Rows with their classes
[  1  -9  -1 -10  -2   5  -1   4   0  -3   7   5  10  14   5  15   1 -24
 -11  -2 -15   6   4 -19 -12  -8 -10   5  -8  -6   3   7  11   3  -9  13
 -17  -1 -17   0  -6  -2  -7   6  13   2  10  -9  -3  21   3   1   1 -15
  -1  -3   3  -1   8   1   0   5   7   1   5  16] | <22>
[ -6   7   1 -11 -18  -9   0   3   6 -14   1  -1   0  -2  -4  -2  -8  10
  -1  -1  -2  12  -3  -7  -5  -6   9  10   0  -6  -1 -16   1   3  -4   5
 -10   8  20  -9 -34   7  12   7  -7  -3  -3  -4  -4   2  -1 -24  -3 -17
   7 -17  -6   3  -3  -3   6  -3   8  -1   3  -3] | <16>
[  6   0  -8 -11   5   3   6  -1   2   0  -1   0   7  14   1  18   3   3
  -3   1 -16   3  -6  -4 -10  -4 -12   0  -5  -1   2  31   2  17 -13  10
 -21   2 -21  16   3  -5  -9  -3  15   8  -2  -1   5  29 -11  -4   8  -9
   7   3  -3  -7  11  -3  13   4   1   4  16  20] | <22>
[ 10  -5  -3  -8  -3 -13  -1  -1   1  -3   1   4   2  10   3   2  -4   6
  -1  -3   2  10   2 -19   0  -6  -1   1 -13  -5  -2 -18   6  -2  -3   5
  -8  11   4 -14 -27  -5 -11   6 -10   1   2  -6  -9  11  -3   0  -6  -7
  -3   0   5  -6   4  -2   7  -5   2   3 -10  -1] | <16>
[-12 -20   9   0 -17   0   8  -1   9  10  -4  13   5  10  10  21   3 -14
 -16   0 -32  -5 -13 -19   6 -13 -10  -8  -5  -2   3  24 -13   8 -15  15
 -31  10 -29  18 -22   2   0  -1  18   1   3  -4   4  -5   5  -2   1 -14
  16  -6 -10   8   8 -22 -14   2   5   9   4  22] | <23>
[ -1  -1  -4   0  -4  13  -1   5  -2  -6   3  -2   7   8  -3  13   9   5
 -15  13 -18  -4  -1   1 -10  -4   0   3  -3  -7  -4  17   3   5  -4  10
  -2  -6 -20  18  22   5  -6  -5  16   8  10  -1  -3  20  -4  -9  13   2
   1  -2  -2   2   3 -10   1  10   7  10  17  18] | <19>
[  9   4  -3  14  11  21  -2  -3   0   3   0   1   3   8   7  13   4  -3
  -9  10 -11 -14  -8   5  -8  -1  -4  -5  -2   3  -2  43  -2  -8   4  -3
   8  -6 -20  27  30  -1  -8 -11  26  10   7  -2   9   5  -8 -11   4   2
   6   8  -7  -3  -3  -4  -2  13  -3  10  17  25] | <19>
[ -3 -10   2  -4   9 -15   7   1   1   9   7  12  -4  11  13  17   2  -3
   0 -18 -13 -13 -12 -21   9  -6 -20 -11  -6   6   2  14   4  17 -33  19
 -29  21 -14  -1 -53  -8  -1   4  -3   5  -5 -10  -1  10  -2   0 -11 -24
   7   2  -2   5  13 -18  -1 -14  -2   2  -9  14] | <16>
[ 18  -7   5   8  -5   3  -4   5   0  -5  -2   7   2  13  -3   8  11  -7
 -12   1  -4   2 -18   2  -7 -19   2 -23  -3  -6  -7   8   4 -18   2 -13
  17   7   1  -2   8   2   0   0  14   5  -2 -10   2  -7   2  -2  -6   1
  13   7  -1  -9  -4  -9   8   6   4  28   9  11] | <24>
[ 21   3  -2   8   0  13  -4  -1  -1   1   6   2  -5   2   3   9  10   1
   1   6  -3   8  -9  -2 -20  -2  -9   0   1   4  -6   7   0  -4  10  -2
  27 -12  -3  11  10 -12  -3  -3   4   4   1   8  -7  14  -2 -16  12   1
   2  -2  -3   4  -3   1  17  13   5   7  10  18] | <19>
[ -6  -9  -3 -11 -24  -9   4   4  18 -11   0   8   3  -3   4  22  -6   3
 -10   3 -29  10 -11 -10 -11  -9 -10   0  -1  -3  -5  21  -2  20 -23  27
 -36  21 -25  21 -53   1  -2   4  13   6   1  -5  -7   8   3  -8   9 -34
   5 -24 -17  10   4 -19   0   5  13   7  -2  17] | <23>
[  7  -3   2   3 -11  -6   0  -1   5   5  -1   6   1  15   3  11   3 -18
 -11  -6  -7 -14  -4  -4  -5  -4 -13  -4  -1   3   1  21  -2   1 -11   3
 -11   6  -6  12 -14  -4 -13  -8   9   0  -6 -16   9  -1   0  -3  -2  -8
   4   7  -5  -2   4   4   3   0   0  13   6  26] | <22>
[ -9   5  13  -2 -19 -10   8   2   2 -11 -14   2   5   5   1   3   2 -10
  16  -1 -13  -3 -18   6  -4 -16  11   2   6  -9  -6  10  -5   6 -18   5
 -14  25  -5  -5 -42   7   8 -13  12  -4  -4  -3   9 -20   1  -3 -13 -17
  17  -8  -5  10   2 -48  -9   4   6  16   0   7] | <23>
[ -9   0   5  -4  -4   0   8   3   3   4  -3   0  -2  -8   1  12  -3   1
  -3   0  -9  -2  -3   4  -4  -1  -5  -7   5   3  -2  19   5  11  -8   4
 -21   7 -12   6 -16   6   4  -7   3  -3   3   1   4  -3   0  -1   3  -1
   8  -8  -3  11  -1  -8 -17  10   6   5   1   1] | <23>
[  8  -3   0   0 -17   1   3  12  -3   5   0   1   7   8  -1   2   5   1
 -13  10  -4   8 -18  -1 -14 -25   8  -1 -14 -17   0   9   1  -2   1  -5
  -1  12   0   6  -1  11   3  -7  14   0  15  -4   4   8   3  -2   0  -7
  13  -3   4  -1   0 -15 -12  10   7  16  13  15] | <24>
[ 10   0  -1   6   4  -9  -2  -3  -7   0   0  -2  -8  -1   2   3   4  -2
   1   3   1   3   3   4 -18   8  -5   2   2  -1  -6   7   0   0  15 -11
   8  -9  -6  12  18  -4  -4  -3  10   0   6   3 -13   6   0  -5   7  11
  -7  -2   0   1 -10   2  -1   8   6  -4  -7   4] | <19>
[  4  -2  -5   6   5  15 -10   4   0   0   4  -4   4   6  -3   0  -7   1
  -6  10   2  -2   2   3 -16   3   7   3  -2   4   0   8   3  -7  24  -8
  10 -27 -13  11  53   0  -7  -7  18  -1   7   0   1   3   6   0   9  13
  -7   1  -1  -2  -3   5   1   9  -3   2  12   0] | <19>
[ -9 -23  -3  -7 -28  11 -11  15  12 -12   4   5  11  25   2  26   5  15
 -32 -29 -33  14 -18 -25 -18 -33   4  10 -11 -20  -3  13  12   0  -8  10
 -22  12 -29   8   7  14  -9   3  20   7  16 -13 -11  26  -5   4  13 -20
   5  -8  12  -7   2 -16   5  11  17  31  21  17] | <33>
[ 16  -7  -4  -2  -8 -10  -2   0  -2   2   3   8 -21 -23   9  12   0  11
   3   4 -12  24 -10 -15 -13   8 -13   1  -4   2  -1  10  -4   8   3   1
 -10   7 -11  16 -42 -10   3   1   2   2   3   5  -5  14  -2 -12   1  -2
   6 -11  -1   8   1 -17  -5   5  13  -6 -17   7] | <23>
